Here is a tiny trained network, its code and every weight. The questions are about switching its units off for an input and a target symbol, where a switched-off unit gives its printed mean instead of its output.

import numpy as np


def w(rows, s, z=0):
    codes = np.array(rows[::2]) - 128.0
    scale = np.full(codes.shape[1], s)
    scale[-1] = z or s
    return codes * scale


def f(y):
    return y / 2 * (1 + np.tanh(0.7978845608 * (y + 0.044715 * y**3)))


def softmax(a):
    e = np.exp(a - a.max(-1, keepdims=True))
    return e / e.sum(-1, keepdims=True)


def log_softmax(a):
    a = a - a.max(-1, keepdims=True)
    return a - np.log(np.exp(a).sum(-1, keepdims=True))


def net(x, mask):
    ids = ['αβδεζηθλξπστφψω'.index(c) for c in x.split()]
    T = len(ids)
    res = E[ids] + P[:T]
    u = 0
    for l in range(3):
        q, k, v = (res @ M[l].T for M in (Q, K, V))
        z = softmax(np.where(np.tri(T) > 0, q @ k.T / 2**0.5, -1e9)) @ v
        res = res + np.where(mask[u], z, O[l][:, -1]) @ O[l][:, :-1]
        u += 1
        y = f(res @ A[l][:, :-1].T + A[l][:, -1])
        res = res + np.where(mask[u : u + 8], y, B[l][:, -1]) @ B[l][:, :-1]
        u += 8
    return log_softmax(res[-1] @ U[:, :-1].T + U[:, -1])


Q, K, V, O, A, B = {}, {}, {}, {}, {}, {}
E = w([
[147,119,124],'α',
[104,130,126],'β',
[202,100,104],'δ',
[180,101,130],'ε',
[132,148,100],'ζ',
[102,88,168],'η',
[188,103,127],'θ',
[250,68,145],'λ',
[131,131,105],'ξ',
[169,106,109],'π',
[148,125,119],'σ',
[136,133,81],'τ',
[21,84,169],'φ',
[23,94,183],'ψ',
[130,63,206],'ω',
],0.016)
P = w([
[210,220,91],'0',
[100,2,120],'1',
[168,137,219],'2',
[87,36,89],'3',
[168,137,210],'4',
[111,20,100],'5',
[171,141,196],'6',
[55,65,47],'7',
[142,167,181],'8',
[43,65,53],'9',
[142,165,187],'10',
[25,54,78],'11',
[141,189,167],'12',
[16,74,42],'13',
],0.0087)
Q[0] = w([
[138,8,90],'0.h1',
[253,121,23],'0.h1',
],0.0052)
K[0] = w([
[255,235,95],'0.h1',
[117,207,238],'0.h1',
],0.0043)
V[0] = w([
[105,71,254],'0.h1',
[59,100,203],'0.h1',
],0.0057)
O[0] = w([
[3,51,210,251],'0.h1',
[204,171,186,68],'0.h1',
],0.0059,0.0023)
A[0] = w([
[179,146,14,140],'0.n1',
[140,154,103,46],'0.n2',
[120,59,118,186],'0.n3',
[150,70,147,159],'0.n4',
[98,88,191,8],'0.n5',
[103,35,2,154],'0.n6',
[135,141,152,119],'0.n7',
[102,67,183,185],'0.n8',
],0.0094,0.0017)
B[0] = w([
[141,222,209,156],'0.n1',
[102,154,51,109],'0.n2',
[2,95,93,225],'0.n3',
[49,140,121,226],'0.n4',
[226,193,72,189],'0.n5',
[44,108,158,244],'0.n6',
[144,74,161,128],'0.n7',
[130,156,144,253],'0.n8',
],0.0055,0.0057)
Q[1] = w([
[58,83,218],'1.h1',
[170,254,146],'1.h1',
],0.0065)
K[1] = w([
[166,63,79],'1.h1',
[3,106,235],'1.h1',
],0.0065)
V[1] = w([
[133,183,189],'1.h1',
[60,3,169],'1.h1',
],0.0054)
O[1] = w([
[57,120,143,253],'1.h1',
[125,152,254,180],'1.h1',
],0.0056,0.00059)
A[1] = w([
[253,48,182,251],'1.n1',
[11,84,44,83],'1.n2',
[176,119,138,92],'1.n3',
[102,227,10,235],'1.n4',
[159,133,124,49],'1.n5',
[100,56,39,72],'1.n6',
[159,235,123,49],'1.n7',
[108,250,62,102],'1.n8',
],0.0069,0.0021)
B[1] = w([
[115,168,136,221],'1.n1',
[114,123,107,254],'1.n2',
[86,120,127,128],'1.n3',
[154,1,203,137],'1.n4',
[124,68,105,114],'1.n5',
[142,97,84,187],'1.n6',
[111,3,147,122],'1.n7',
[104,25,183,121],'1.n8',
],0.0084,0.0065)
Q[2] = w([
[139,158,109],'2.h1',
[72,1,44],'2.h1',
],0.0082)
K[2] = w([
[83,145,2],'2.h1',
[187,14,66],'2.h1',
],0.0056)
V[2] = w([
[9,176,199],'2.h1',
[2,140,23],'2.h1',
],0.0082)
O[2] = w([
[118,96,206,109],'2.h1',
[65,2,110,2],'2.h1',
],0.0087,0.0046)
A[2] = w([
[125,175,123,69],'2.n1',
[36,46,120,182],'2.n2',
[144,4,217,253],'2.n3',
[85,145,106,190],'2.n4',
[32,58,2,129],'2.n5',
[172,46,157,193],'2.n6',
[73,194,163,143],'2.n7',
[83,35,98,43],'2.n8',
],0.0073,0.0041)
B[2] = w([
[161,118,72,130],'2.n1',
[105,100,158,214],'2.n2',
[49,197,99,208],'2.n3',
[134,120,185,154],'2.n4',
[214,109,170,245],'2.n5',
[2,151,132,153],'2.n6',
[197,122,179,160],'2.n7',
[204,151,48,183],'2.n8',
],0.0075,0.012)
U = w([
[130,145,78,2],'α',
[90,32,76,190],'β',
[124,156,63,130],'δ',
[149,125,96,70],'ε',
[36,112,148,115],'ζ',
[173,72,140,56],'η',
[148,180,72,39],'θ',
[216,181,138,153],'λ',
[96,132,140,122],'ξ',
[101,195,80,89],'π',
[186,112,152,184],'σ',
[71,241,46,234],'τ',
[1,117,148,151],'φ',
[52,151,196,45],'ψ',
[194,115,237,170],'ω',
],0.0084,0.004)

Each question gives the input, a string of symbols that net reads in full, and the target symbol t.
The units are the heads (2 rows each of Q, K, V and O) and the neurons (one row each of A and B). Each row of codes is followed by its name. A weight is (code - 128) times the scale printed after its matrix; where a second scale follows, it is the last column's (O, A, B and U).
mask holds one flag per unit, layer by layer, with each layer's heads first. A switched-off unit (its flag False) gives its mean, the last column of its rows in O or B, instead of its output. The means were averaged over made-up inputs and are rounded, as every weight is.
A unit's drop is (log p(t) with every unit on - log p(t) with that unit switched off) / (log p(t) with every unit on - log p(t) with every unit switched off).
The circuit of an input: a set's keep is (log p(t) with only the set's units on - log p(t) with every unit switched off) / (log p(t) with every unit on - log p(t) with every unit switched off). Starting from the 12 units with the biggest drops (on a tie, the unit counted first), units are removed one at a time, each time the one whose removal leaves the highest keep (on an exact tie, the one counted first), for as long as the keep stays at least 0.8.
circuit, biggest first: the units of the circuit, biggest drop first
unit that matters most: the unit with the biggest drop
k most important neurons: the k neurons with the biggest drops, biggest first
k most important neurons of layer l: the k neurons of layer l with the biggest drops, biggest first
input ω σ ω ζ ω ξ, target φ: unit that matters most -> 2.h1
input λ ω ω ζ ψ, target ω: circuit, biggest first -> (0.n5; 2.n7; 1.h1; 2.h1)
input φ δ ω φ ε ω φ, target ω: circuit, biggest first -> (1.h1; 2.n7)
input ω ζ τ ω, target φ: circuit, biggest first -> (2.h1; 2.n3)
input ζ ω φ ω ω ω λ λ ω λ ξ, target ω: circuit, biggest first -> (1.h1; 2.h1; 0.n3)
input λ ψ ψ λ ε π, target β: 2 most important neurons of layer 1 -> (1.n6; 1.n1)
input η λ ω λ φ ω ξ, target ω: circuit, biggest first -> (1.h1; 2.h1)
input δ ω ω λ σ, target ω: circuit, biggest first -> (2.h1; 1.h1; 0.n3)
input ψ ψ λ ω λ λ ω λ ψ, target ω: circuit, biggest first -> (2.n7; 1.h1; 2.n6)
input λ φ β β η β, target β: 3 most important neurons of layer 1 -> (1.n6; 1.n1; 1.n2)
input ζ ζ α λ ζ λ α θ ω λ α ψ ε λ, target τ: 4 most important neurons -> (1.n4; 1.n8; 1.n7; 0.n1)
input ζ φ λ λ σ β λ ε, target τ: 3 most important neurons -> (1.n4; 1.n8; 1.n7)
input λ ξ λ λ, target β: 2 most important neurons -> (0.n3; 1.n6)
input ζ α ξ β φ ξ, target τ: most important neuron -> (1.n4)
input ψ λ λ λ α λ λ ω φ, target ω: 2 most important neurons -> (2.n7; 0.n5)
input λ ξ λ λ ζ λ, target β: 3 most important neurons of layer 0 -> (0.n3; 0.n6; 0.n4)
input ζ λ θ λ φ ω, target τ: 3 most important neurons -> (1.n4; 1.n8; 1.n7)
input λ ζ λ ζ ψ ω, target β: 2 most important neurons of layer 2 -> (2.n8; 2.n5)
input λ λ λ λ λ η λ σ τ δ, target β: 2 most important neurons -> (0.n3; 0.n6)
input ω ε η ξ ω λ δ α, target φ: unit that matters most -> 1.h1
input ω φ λ λ ζ λ α λ ζ ω α, target ω: 2 most important neurons of layer 1 -> (1.n6; 1.n2)
input ω λ β η λ ζ, target φ: 2 most important neurons of layer 2 -> (2.n5; 2.n8)
input ω ε λ ζ λ σ ω ψ ω ω σ, target ω: 3 most important neurons of layer 1 -> (1.n1; 1.n6; 1.n2)
input ω ω ω ψ ξ τ λ τ, target φ: 2 most important neurons of layer 2 -> (2.n3; 2.n2)
input τ β ε ω ω λ ζ, target ω: 2 most important neurons of layer 2 -> (2.n3; 2.n8)
input λ λ ψ ω, target β: 2 most important neurons of layer 0 -> (0.n3; 0.n1)
input λ λ ψ ω ω σ ζ σ τ ζ, target β: 2 most important neurons of layer 0 -> (0.n6; 0.n3)
input ω ε δ σ, target φ: 2 most important neurons of layer 1 -> (1.n1; 1.n6)
input η ω τ ω β, target ω: 2 most important neurons of layer 1 -> (1.n2; 1.n6)
input ζ θ δ ω, target τ: 4 most important neurons -> (1.n4; 1.n8; 1.n7; 0.n1)
